The symbols move the units like this.
σ: x917->x884, x348->x948, x933->x70, x447->x705, x884->x211, x367->x29, x836->x367, x946->x702, x399->x356, x798->x216, x174->x588, x558->x917, x52->x96, x748->x429, x8->x761, x107->x845, x70->x31, x638->x925, x688->x869, x687->x883, x311->x91, x584->x681, x280->x635, x681->x182, x969->x439, x857->x943, x480->x52, x639->x41, x925->x311, x740->x370, x167->x557, x632->x474, x500->x942, x61->x584, x356->x798, x845->x639, x211->x107, x594->x772, x943->x946, x29->x306, x974->x435, x802->x638, x975->x277, x299->x857, x473->x143, x277->x716, x557->x500, x91->x568, x970->x248, x361->x174, x716->x836, x833->x10, x429->x969, x333->x632, x323->x8, x705->x558, x10->x167, x216->x105, x635->x323, x306->x61, x143->x307, x474->x740, x702->x677, x588->x399, x677->x333, x96->x802, x435->x480, x105->x724, x370->x88, x723->x833, x724->x614, x869->x280, x883->x594, x31->x974, x568->x970, x248->x447, x307->x361, x439->x933, x942->x687, x761->x321, x88->x348, x321->x975, x948->x688, x182->x723, x614->x748
ζ: x772->x883, x917->x705, x348->x370, x933->x969, x447->x970, x884->x558, x367->x716, x836->x277, x946->x857, x399->x174, x798->x399, x174->x307, x558->x447, x52->x435, x748->x724, x8->x635, x107->x884, x70->x439, x638->x96, x688->x348, x687->x500, x311->x638, x584->x306, x280->x688, x681->x61, x969->x748, x480->x974, x639->x107, x925->x802, x740->x632, x167->x833, x632->x677, x500->x167, x61->x29, x356->x588, x845->x211, x211->x917, x594->x687, x943->x299, x29->x836, x974->x70, x802->x52, x975->x761, x277->x321, x557->x10, x91->x925, x970->x91, x361->x143, x716->x975, x833->x182, x429->x614, x333->x702, x323->x280, x705->x248, x10->x723, x216->x356, x635->x869, x306->x367, x474->x333, x41->x845, x702->x943, x588->x361, x677->x946, x96->x480, x435->x31, x105->x798, x370->x474, x723->x681, x724->x216, x869->x948, x883->x942, x31->x933, x568->x311, x248->x568, x307->x473, x439->x429, x942->x557, x761->x323, x88->x740, x321->x8, x948->x88, x182->x584, x614->x105
χ: x772->x211, x917->x182, x348->x356, x933->x948, x447->x61, x884->x723, x367->x435, x836->x974, x399->x943, x798->x702, x174->x299, x558->x681, x52->x8, x748->x740, x8->x429, x107->x10, x70->x688, x638->x975, x688->x216, x687->x558, x311->x716, x584->x802, x280->x724, x681->x638, x969->x88, x480->x323, x639->x557, x925->x277, x740->x174, x167->x970, x632->x307, x500->x447, x61->x96, x356->x946, x845->x167, x211->x833, x594->x884, x29->x480, x974->x280, x802->x321, x975->x933, x277->x70, x557->x248, x91->x836, x970->x29, x716->x31, x833->x91, x429->x370, x333->x143, x323->x748, x705->x584, x10->x568, x216->x677, x635->x614, x306->x52, x474->x361, x41->x500, x588->x857, x677->x473, x96->x761, x435->x635, x105->x333, x370->x588, x723->x311, x724->x632, x869->x105, x883->x917, x31->x869, x568->x367, x248->x306, x439->x348, x942->x705, x761->x969, x88->x399, x321->x439, x948->x798, x182->x925, x614->x474
κ: x772->x942, x917->x248, x348->x474, x933->x748, x447->x91, x884->x447, x367->x975, x836->x321, x399->x307, x798->x174, x174->x473, x558->x970, x52->x31, x748->x216, x8->x869, x107->x558, x70->x429, x638->x480, x688->x370, x687->x167, x311->x96, x584->x367, x280->x348, x681->x29, x969->x724, x480->x70, x639->x884, x925->x52, x740->x677, x167->x182, x632->x946, x500->x833, x61->x836, x356->x361, x845->x917, x211->x705, x594->x500, x29->x277, x974->x439, x802->x435, x975->x323, x277->x8, x557->x723, x91->x802, x970->x925, x716->x761, x833->x584, x429->x105, x333->x943, x323->x688, x705->x568, x10->x681, x216->x588, x635->x948, x306->x716, x474->x702, x41->x211, x702->x299, x588->x143, x677->x857, x96->x974, x435->x933, x105->x399, x370->x333, x723->x61, x724->x356, x869->x88, x883->x557, x31->x969, x568->x638, x248->x311, x439->x614, x942->x10, x761->x280, x88->x632, x321->x635, x948->x740, x182->x306, x614->x798
β: x772->x41, x917->x167, x348->x724, x933->x635, x447->x723, x884->x557, x367->x802, x836->x96, x946->x307, x399->x333, x798->x474, x174->x702, x558->x10, x52->x277, x748->x948, x8->x70, x107->x942, x70->x323, x638->x367, x688->x748, x687->x107, x311->x306, x584->x91, x280->x969, x681->x568, x969->x869, x857->x473, x480->x975, x639->x883, x925->x29, x740->x798, x167->x558, x632->x399, x500->x884, x61->x311, x356->x632, x845->x687, x211->x500, x594->x639, x943->x143, x29->x638, x974->x761, x802->x836, x975->x435, x473->x299, x277->x480, x557->x917, x91->x61, x970->x681, x361->x946, x716->x52, x833->x447, x429->x688, x333->x588, x323->x933, x705->x833, x10->x705, x216->x740, x635->x439, x306->x925, x143->x857, x474->x356, x41->x594, x702->x361, x588->x677, x677->x174, x96->x716, x435->x321, x105->x370, x370->x216, x723->x248, x724->x88, x869->x429, x883->x845, x31->x8, x568->x584, x248->x182, x307->x943, x439->x280, x942->x211, x761->x31, x88->x105, x321->x974, x948->x614, x182->x970, x614->x348
τ: x917->x687, x348->x969, x933->x321, x447->x557, x884->x883, x367->x91, x836->x311, x946->x399, x399->x370, x798->x348, x174->x474, x558->x942, x52->x29, x748->x635, x8->x480, x107->x772, x70->x975, x638->x584, x688->x933, x311->x182, x584->x447, x280->x31, x681->x705, x969->x8, x857->x174, x480->x367, x925->x681, x740->x614, x167->x107, x632->x105, x500->x639, x61->x248, x356->x88, x211->x594, x943->x588, x29->x568, x974->x716, x802->x61, x975->x802, x299->x361, x473->x702, x277->x638, x557->x845, x91->x723, x970->x10, x361->x632, x716->x925, x833->x884, x429->x323, x333->x216, x323->x435, x705->x500, x10->x211, x216->x948, x635->x974, x306->x970, x143->x677, x474->x724, x702->x356, x588->x740, x677->x798, x96->x306, x435->x836, x105->x688, x370->x748, x723->x917, x724->x869, x869->x70, x31->x277, x568->x833, x248->x167, x307->x333, x439->x761, x942->x41, x761->x52, x88->x429, x321->x96, x948->x439, x182->x558, x614->x280

In the rows, zero is written as 26.

The rows follow the links: the fewer symbols apart two units are, the more alike their rows tend to be.

Here are some units, each with a row of numbers. One shown again gets a slightly different row.
x687
39 18 25 37 31 17 34 26 17 24 28 19 32 17 27 36 27 24 15 32 26 1 38 20 29 21 20 19 31 41 38 22 25 36 29 18 18 31 10 17 23
x323
19 31 30 21 28 25 25 29 33 34 18 47 19 31 21 17 36 30 31 33 29 43 24 24 18 21 43 31 40 28 15 38 27 18 36 33 28 30 38 19 9
x724
12 22 26 24 20 29 29 35 46 17 19 23 22 23 20 12 25 25 38 28 21 34 34 28 21 35 37 21 25 16 11 23 15 20 18 30 29 38 25 8 10
x716
29 37 29 22 32 24 21 21 17 41 25 47 23 36 27 28 36 32 23 28 33 40 14 25 23 16 32 37 37 33 28 39 38 23 40 31 27 18 41 38 28
x869
14 27 28 23 24 26 28 33 40 26 17 39 19 27 20 13 32 28 35 33 25 40 29 25 18 27 43 25 35 23 11 33 20 18 28 32 28 35 32 11 5
x558
41 21 25 35 31 20 30 22 12 26 32 16 33 21 31 41 24 24 14 26 27 3 31 23 33 22 13 22 24 37 42 21 29 37 27 18 20 23 14 31 37
x557
40 20 25 36 31 19 32 23 13 24 31 16 33 19 30 39 25 24 14 28 26 1 34 22 32 22 14 20 26 39 41 21 27 37 27 17 19 26 11 25 33
x614
13 23 27 24 21 28 28 35 45 19 18 28 21 24 19 12 27 26 38 30 21 36 33 28 20 34 39 22 28 18 10 26 15 19 21 30 29 38 27 8 7
x91
38 33 27 27 32 24 23 17 8 37 33 32 30 32 33 39 29 29 15 23 33 23 16 25 30 18 16 33 28 35 40 30 39 31 36 25 24 13 31 45 44
x143
16 28 23 19 17 38 21 28 37 18 31 13 26 29 28 20 15 24 37 16 22 37 21 35 29 39 21 28 9 7 19 17 23 22 11 29 34 24 30 35 38
x925
35 36 28 24 32 25 22 18 10 40 31 39 27 35 31 36 31 30 18 25 34 31 14 25 27 16 22 36 31 34 36 35 40 27 38 27 25 14 37 46 39
x474
14 22 24 23 17 34 26 34 44 13 24 13 24 23 23 16 17 23 38 23 19 31 32 32 26 39 29 21 15 11 14 17 15 22 11 28 31 34 23 16 22
x845
39 17 26 38 32 16 34 26 17 24 27 21 31 17 27 36 29 25 15 32 26 1 38 20 29 21 21 18 32 41 37 23 24 36 30 18 18 31 10 16 22
x348
13 22 27 24 20 29 29 35 45 18 19 26 21 23 20 12 25 25 38 30 21 35 33 28 21 34 38 21 27 17 11 24 15 20 19 30 30 38 26 8 8
x321
23 35 30 21 30 25 23 25 25 39 21 49 21 35 24 22 37 32 27 31 32 44 19 24 19 18 39 34 40 31 21 40 33 20 40 32 28 23 41 29 18
x31
21 34 29 22 30 25 24 27 29 37 19 49 20 33 22 19 37 31 30 32 30 44 21 24 19 20 41 33 40 30 18 40 30 19 39 33 28 27 40 24 13
x857
16 28 24 18 17 38 20 28 37 18 30 13 26 30 28 20 15 24 36 15 22 38 21 35 29 38 21 28 9 7 19 18 23 21 11 30 34 23 31 36 39
x447
41 25 25 32 31 22 28 20 9 29 34 19 33 24 32 41 25 25 14 24 29 8 26 24 33 21 12 26 24 36 43 23 33 36 29 19 21 19 18 37 42
x740
13 21 25 24 18 33 27 34 45 14 23 15 24 22 22 14 19 23 39 25 19 31 32 31 25 39 30 20 17 12 14 18 14 22 12 29 30 35 22 13 18
x307
16 26 23 20 17 37 22 29 38 16 30 11 26 28 27 20 14 24 37 16 22 36 23 34 29 40 21 26 9 7 19 16 21 22 10 29 33 25 28 33 37
x948
13 24 28 24 22 28 28 35 44 20 18 30 21 24 19 12 28 26 38 31 22 37 32 28 20 32 41 23 30 19 10 27 17 19 22 31 29 38 28 8 6
x41
38 18 27 37 32 15 34 27 18 26 25 25 30 17 26 34 31 25 16 35 26 3 38 19 27 20 24 18 35 42 36 26 24 35 32 19 18 33 11 13 17
x802
32 36 28 23 32 25 21 19 14 41 28 44 24 35 29 32 34 31 21 26 34 37 14 24 24 16 28 37 34 33 31 38 39 25 40 29 27 15 40 42 33
x975
25 36 30 22 31 24 22 23 22 40 23 49 22 35 25 24 37 32 25 30 33 43 17 24 20 17 36 36 39 31 24 41 35 20 41 32 27 22 42 32 21
x96
30 37 29 22 32 24 21 21 15 42 26 46 23 36 28 30 35 31 22 28 33 39 14 25 23 16 30 37 36 32 29 39 38 23 41 30 27 17 41 39 29
x588
15 23 23 22 17 35 24 32 41 13 28 10 25 25 25 18 15 23 37 19 20 32 28 34 28 40 24 23 11 9 17 15 17 23 9 28 32 30 24 24 30
x638
34 36 28 23 32 25 22 18 12 41 29 41 26 35 30 33 33 31 19 26 34 34 14 25 26 16 25 36 33 33 34 37 39 26 40 28 26 14 38 44 36

Each walk starts at a row. The symbols on each line, taken left to right, move it on to the next unit.
Answer with the unit's row; about right is enough.
37 34 27 25 32 24 22 17 8 38 32 35 29 33 32 37 30 29 17 24 33 27 15 25 29 17 19 35 29 34 38 33 40 29 37 25 25 14 34 46 41
σ β β τ	41 28 25 30 31 22 26 18 7 32 34 23 32 26 32 42 26 26 14 23 30 13 21 24 33 19 12 29 24 36 43 25 36 34 31 21 22 16 23 42 44
β β τ	41 23 25 34 31 21 29 21 10 27 33 17 34 22 32 41 24 24 14 25 28 5 28 23 33 22 13 24 24 37 43 22 31 37 28 19 21 21 16 34 39
32 37 28 22 32 25 22 19 13 41 29 43 25 35 29 32 33 31 20 26 34 36 14 25 25 16 26 37 34 33 32 38 39 25 40 29 26 15 39 43 34
χ χ κ τ	17 29 29 22 26 25 27 31 37 30 17 43 19 29 20 14 35 30 33 34 27 42 26 25 17 24 44 28 38 26 13 36 23 18 33 33 28 33 35 14 6
ζ τ β	18 31 30 22 27 25 26 30 34 33 17 46 19 30 21 16 36 31 32 33 28 43 25 24 17 23 44 30 39 27 14 37 26 18 35 33 28 31 38 17 8
16 24 23 21 17 36 23 30 40 14 29 9 26 25 26 19 14 23 37 18 20 33 26 34 29 40 23 24 10 8 18 15 19 23 9 28 32 28 25 27 33
τ κ ζ	16 27 23 19 17 38 21 28 37 17 30 12 26 29 27 20 15 24 37 16 22 37 22 35 29 39 21 27 9 7 19 17 22 22 10 29 33 24 30 34 37
τ β	15 24 23 21 17 36 24 31 41 13 28 10 26 25 26 18 15 23 37 18 20 32 27 34 28 40 23 23 10 8 18 15 18 23 9 28 33 29 24 26 31
16 28 29 23 25 25 27 33 39 28 16 40 19 27 19 13 33 28 35 33 26 41 28 25 18 26 44 27 36 24 12 34 21 18 30 32 28 35 33 11 5
σ τ τ	28 36 29 22 32 24 22 21 19 41 25 48 22 35 27 27 36 32 24 29 33 41 15 24 22 16 33 37 37 32 27 40 37 22 41 31 27 18 42 36 26
ζ χ	17 30 30 22 27 25 26 30 36 32 17 45 19 30 20 15 35 30 33 34 27 43 25 25 17 23 44 29 39 26 14 37 24 18 35 32 28 32 36 16 7
15 25 23 20 17 37 23 29 39 15 30 10 26 27 27 19 14 23 37 17 21 35 24 35 29 39 22 25 9 8 18 15 20 22 9 28 32 26 26 30 35
β τ	14 22 23 23 17 35 25 32 43 13 26 10 25 23 24 17 15 23 38 20 19 31 30 33 27 40 26 22 13 9 16 16 16 23 10 28 31 32 23 21 27
ζ β	15 25 23 21 16 37 23 30 39 15 29 10 26 26 26 19 15 23 37 17 21 33 25 34 29 40 22 24 9 8 18 15 20 23 9 29 32 28 26 28 33
39 31 26 28 32 24 24 17 7 35 34 27 31 30 32 40 27 27 15 23 32 19 18 25 31 18 15 32 26 35 41 29 38 33 34 23 23 14 28 45 44
σ τ κ	40 30 26 29 32 23 24 17 7 34 34 26 31 29 33 41 27 28 14 23 31 17 20 25 32 19 14 31 26 34 42 27 37 33 33 22 23 15 26 44 44
ζ κ	31 37 29 22 32 24 22 19 15 41 27 45 24 36 29 30 34 31 22 27 34 38 14 24 24 16 29 37 35 33 30 39 38 24 40 30 27 16 41 41 31
27 37 30 21 31 24 22 22 20 41 24 48 22 36 26 27 36 32 24 29 33 42 15 24 21 16 34 37 38 32 25 41 36 21 41 31 28 19 42 35 24
σ χ ζ σ	19 32 30 22 28 25 25 28 32 35 18 48 19 31 22 18 37 31 31 33 29 44 22 24 18 21 42 32 40 28 17 39 27 18 37 33 28 28 39 20 10
χ β σ β	14 25 28 24 23 27 27 34 43 23 17 34 20 26 19 12 30 27 37 32 23 39 31 26 18 30 42 24 33 21 11 30 18 18 25 32 29 37 30 9 5
12 21 26 24 19 31 28 35 46 15 20 20 23 22 21 13 22 24 39 27 20 32 34 29 22 36 35 20 22 15 12 21 14 21 15 29 30 38 24 10 13
χ β σ β	15 23 23 23 17 35 25 32 42 13 27 10 26 24 25 17 15 23 37 19 19 31 29 32 28 41 25 22 11 9 17 15 17 23 9 28 32 31 23 23 28
κ σ	15 26 23 20 17 37 22 29 38 16 30 10 26 27 27 19 14 23 37 17 21 35 24 35 29 39 22 25 9 8 19 16 21 23 9 29 33 26 28 31 36
